Here is a tiny trained network, its code and every weight. The questions are about switching its units off for an input and a target symbol, where a switched-off unit gives its printed mean instead of its output.

import numpy as np


def w(rows, s, z=0):
    codes = np.array(rows[::2]) - 128.0
    scale = np.full(codes.shape[1], s)
    scale[-1] = z or s
    return codes * scale


def f(y):
    return y / 2 * (1 + np.tanh(0.7978845608 * (y + 0.044715 * y**3)))


def softmax(a):
    e = np.exp(a - a.max(-1, keepdims=True))
    return e / e.sum(-1, keepdims=True)


def log_softmax(a):
    a = a - a.max(-1, keepdims=True)
    return a - np.log(np.exp(a).sum(-1, keepdims=True))


def net(x, mask):
    ids = ['ΓΔΛΣΨαβεθμπω'.index(c) for c in x.split()]
    T = len(ids)
    res = E[ids] + P[:T]
    r = res
    for j in range(2):
        rows = slice(2 * j, 2 * j + 2)
        q, k, v = (r @ M[0][rows].T for M in (Q, K, V))
        z = softmax(np.where(np.tri(T) > 0, q @ k.T / 2**0.5, -1e9)) @ v
        o = O[0][rows]
        res = res + np.where(mask[j], z, o[:, -1]) @ o[:, :-1]
    y = f(res @ A[0][:, :-1].T + A[0][:, -1])
    res = res + np.where(mask[2:6], y, B[0][:, -1]) @ B[0][:, :-1]
    return log_softmax(res[-1] @ U[:, :-1].T + U[:, -1])


Q, K, V, O, A, B = {}, {}, {}, {}, {}, {}
E = w([
[60,115,187,61,105,182,126],'Γ',
[68,106,148,152,123,198,162],'Δ',
[102,163,145,112,155,111,163],'Λ',
[105,187,115,151,98,140,178],'Σ',
[84,142,151,148,109,90,119],'Ψ',
[147,88,67,153,29,155,85],'α',
[174,136,248,98,127,120,220],'β',
[164,132,194,151,143,126,126],'ε',
[124,124,145,55,251,138,79],'θ',
[52,85,116,99,176,109,88],'μ',
[200,93,41,216,109,98,137],'π',
[94,205,184,119,109,165,51],'ω',
],0.023)
P = w([
[150,255,32,236,52,130,178],'0',
[109,162,111,164,80,99,149],'1',
[94,110,176,134,134,69,122],'2',
[72,84,198,107,121,77,79],'3',
[105,18,213,59,222,97,65],'4',
[97,106,173,167,235,170,81],'5',
],0.0056)
Q[0] = w([
[143,124,19,40,105,59,107],'head 1',
[120,121,155,145,211,77,128],'head 1',
[153,218,166,61,198,109,95],'head 2',
[161,87,104,255,122,171,108],'head 2',
],0.0061)
K[0] = w([
[84,171,96,120,90,131,203],'head 1',
[114,112,100,131,143,79,70],'head 1',
[106,245,217,119,159,109,29],'head 2',
[157,192,254,155,83,193,57],'head 2',
],0.008)
V[0] = w([
[78,176,70,189,183,63,65],'head 1',
[46,51,57,50,127,3,206],'head 1',
[139,74,125,197,111,116,136],'head 2',
[180,65,42,135,7,82,144],'head 2',
],0.0066)
O[0] = w([
[100,115,67,159,19,9,110,86],'head 1',
[80,207,90,110,153,99,202,67],'head 1',
[86,134,132,190,232,149,106,103],'head 2',
[126,164,151,177,199,172,137,3],'head 2',
],0.011,0.0038)
A[0] = w([
[203,72,206,99,76,101,239,103],'neuron 1',
[47,123,94,51,134,109,177,99],'neuron 2',
[138,191,146,51,2,189,71,4],'neuron 3',
[236,166,57,13,187,134,90,55],'neuron 4',
],0.0078,0.0018)
B[0] = w([
[164,136,59,143,205,83,64,254],'neuron 1',
[97,193,109,105,238,143,104,185],'neuron 2',
[253,97,106,132,130,91,181,193],'neuron 3',
[104,52,48,122,54,104,171,144],'neuron 4',
],0.0079,0.0098)
U = w([
[77,17,128,186,185,119,242,212],'Γ',
[103,246,113,63,132,126,86,222],'Δ',
[198,157,159,107,208,115,215,3],'Λ',
[84,94,61,103,62,118,149,50],'Σ',
[69,179,59,115,169,169,60,92],'Ψ',
[168,159,153,43,190,206,197,119],'α',
[145,82,27,157,133,123,171,108],'β',
[171,178,154,83,27,181,98,37],'ε',
[70,158,204,142,49,79,189,152],'θ',
[133,136,172,140,138,171,10,148],'μ',
[128,84,195,133,87,95,39,176],'π',
[147,217,109,111,88,171,254,184],'ω',
],0.0075,0.0056)

Each question gives the input, a string of symbols that net reads in full, and the target symbol t.
The units are the heads (2 rows each of Q, K, V and O) and the neurons (one row each of A and B). Each row of codes is followed by its name. A weight is (code - 128) times the scale printed after its matrix; where a second scale follows, it is the last column's (O, A, B and U).
mask holds one flag per unit, heads first, then neurons. A switched-off unit (its flag False) gives its mean, the last column of its rows in O or B, instead of its output. The means were averaged over made-up inputs and are rounded, as every weight is.
A unit's drop is (log p(t) with every unit on - log p(t) with that unit switched off) / (log p(t) with every unit on - log p(t) with every unit switched off).
The circuit of an input: a set's keep is (log p(t) with only the set's units on - log p(t) with every unit switched off) / (log p(t) with every unit on - log p(t) with every unit switched off). Starting from all 6 units, units are removed one at a time, each time the one whose removal leaves the highest keep (on an exact tie, the one counted first), for as long as the keep stays at least 0.8.
circuit, biggest first: the units of the circuit, biggest drop first
k most important neurons: the k neurons with the biggest drops, biggest first
heads that matter: for each layer, one digit per head in row order, 1 if its drop is at least 0.15 and else 0, layers parted by /
drop when u is switched off: that unit's drop, to one decimal
input ω π Ψ β θ, target β: circuit, biggest first -> neuron 4
input μ β μ Λ, target Δ: circuit, biggest first -> head 1; neuron 2
input β Λ Ψ α π, target Γ: circuit, biggest first -> head 2; neuron 1
input β β β α, target μ: heads that matter -> 11
input θ β α, target μ: heads that matter -> 01
input θ Γ Σ μ, target Δ: circuit, biggest first -> neuron 2; head 1; head 2
input β Λ α Γ μ Λ, target Δ: 2 most important neurons -> neuron 2; neuron 3
input ε ω β β, target π: circuit, biggest first -> head 1; head 2
input β Γ Σ ε θ, target β: 2 most important neurons -> neuron 4; neuron 3
input μ Λ Σ β μ θ, target Σ: 2 most important neurons -> neuron 4; neuron 1
input ε μ Ψ, target θ: drop when head 1 is switched off -> 0.3
input Δ μ Ψ, target θ: drop when neuron 1 is switched off -> 0.8
input ω Γ ω, target π: drop when neuron 1 is switched off -> -0.1
input Λ Λ μ, target Δ: drop when head 2 is switched off -> 0.1
input β β Ψ Γ, target α: circuit, biggest first -> head 1
